Here is a tiny trained network, its code and every weight. The questions are about switching its units off for an input and a class, where a switched-off unit gives its printed mean instead of its output.

import numpy as np


def w(rows, s, z=0):
    codes = np.array(rows[::2]) - 128.0
    scale = np.full(codes.shape[1], s)
    scale[-1] = z or s
    return codes * scale


def norm(h):
    return h / np.sqrt((h * h).mean(-1, keepdims=True) + 1e-5)


def f(y):
    return y / 2 * (1 + np.tanh(0.7978845608 * (y + 0.044715 * y**3)))


def log_softmax(a):
    a = a - a.max(-1, keepdims=True)
    return a - np.log(np.exp(a).sum(-1, keepdims=True))


def net(x, mask):
    res = np.array(x, float).reshape(1, 2) / 4 @ E
    u = 0
    for l in range(2):
        y = f(norm(res) @ A[l][:, :-1].T + A[l][:, -1])
        res = res + np.where(mask[u : u + 4], y, B[l][:, -1]) @ B[l][:, :-1]
        u += 4
    return log_softmax(norm(res)[-1] @ U[:, :-1].T + U[:, -1])


A, B = {}, {}
E = w([
[41,78,2,48,107,183,154],'x0',
[131,9,131,51,144,219,148],'x1',
],0.0092)
A[0] = w([
[9,118,2,4,95,102,202,66],'L0N0',
[78,70,204,137,97,64,128,4],'L0N1',
[126,174,237,144,143,57,101,158],'L0N2',
[54,151,19,154,40,218,204,119],'L0N3',
],0.0071,0.0023)
B[0] = w([
[133,86,134,87,215,243,144,254],'L0N0',
[146,95,254,161,108,143,61,125],'L0N1',
[134,102,103,107,85,119,206,220],'L0N2',
[163,101,109,80,213,110,158,214],'L0N3',
],0.0098,0.0088)
A[1] = w([
[145,173,174,167,108,170,212,75],'L1N0',
[92,255,48,143,24,127,172,117],'L1N1',
[71,81,118,60,205,233,89,253],'L1N2',
[176,155,143,103,73,198,90,75],'L1N3',
],0.0081,0.0034)
B[1] = w([
[243,98,156,93,109,170,123,154],'L1N0',
[11,148,106,167,184,107,74,170],'L1N1',
[126,188,30,58,193,136,203,247],'L1N2',
[90,148,137,194,89,118,110,124],'L1N3',
],0.012,0.013)
U = w([
[70,76,130,122,129,90,31,40],'0',
[129,112,119,139,103,160,33,20],'1',
[247,89,205,149,76,91,219,218],'2',
[80,119,137,131,61,174,96,1],'3',
[44,203,126,225,134,2,123,214],'4',
[83,107,146,156,80,170,91,34],'5',
[85,117,66,21,230,165,227,211],'6',
],0.012,0.0044)

Each question gives the input, the list of numbers given to net, and the class t.
The units are the neurons (one row each of A and B). Each row of codes is followed by its name. A weight is (code - 128) times the scale printed after its matrix; where a second scale follows, it is the last column's (A, B and U).
mask holds one flag per neuron, layer by layer. A switched-off neuron (its flag False) gives its mean, the last column of its row in B, instead of its output. The means were averaged over made-up inputs and are rounded, as every weight is.
A unit's drop is (log p(t) with every unit on - log p(t) with that unit switched off) / (log p(t) with every unit on - log p(t) with every unit switched off).
The circuit of an input: a set's keep is (log p(t) with only the set's units on - log p(t) with every unit switched off) / (log p(t) with every unit on - log p(t) with every unit switched off). Starting from all 8 units, units are removed one at a time, each time the one whose removal leaves the highest keep (on an exact tie, the one counted first), for as long as the keep stays at least 0.8.
circuit, biggest first: the units of the circuit, biggest drop first
top k neurons: the k neurons with the biggest drops, biggest first
top k neurons in layer l: the k neurons of layer l with the biggest drops, biggest first
drop of u: that unit's drop, to one decimal
input [1,-4], class 4: circuit, biggest first	L0N0, L1N2
input [-5,-6], class 4: top neuron in layer 0	L0N0
input [-4,-4], class 4: top 4 neurons	L0N0, L1N1, L0N3, L1N2
input [-5,-7], class 4: top 3 neurons	L0N0, L1N1, L0N3
input [-3,2], class 2: circuit, biggest first	L0N0, L1N2
input [-8,-5], class 2: circuit, biggest first	L0N2, L1N2
input [-3,-2], class 2: top 2 neurons	L1N0, L1N2
input [-4,3], class 2: top 2 neurons	L0N0, L1N2
input [-4,-2], class 2: top 2 neurons	L1N2, L1N0
input [-5,-5], class 4: top 3 neurons	L0N0, L1N1, L0N3
input [-5,-3], class 2: top 2 neurons	L1N0, L1N2
input [-1,-4], class 4: top 3 neurons	L0N0, L1N1, L1N2
input [-7,7], class 2: top 2 neurons	L0N0, L1N2
input [-4,-6], class 4: drop of L0N0	1.9
input [-3,-6], class 4: drop of L0N0	0.8
input [-2,-5], class 4: drop of L1N1	0.3
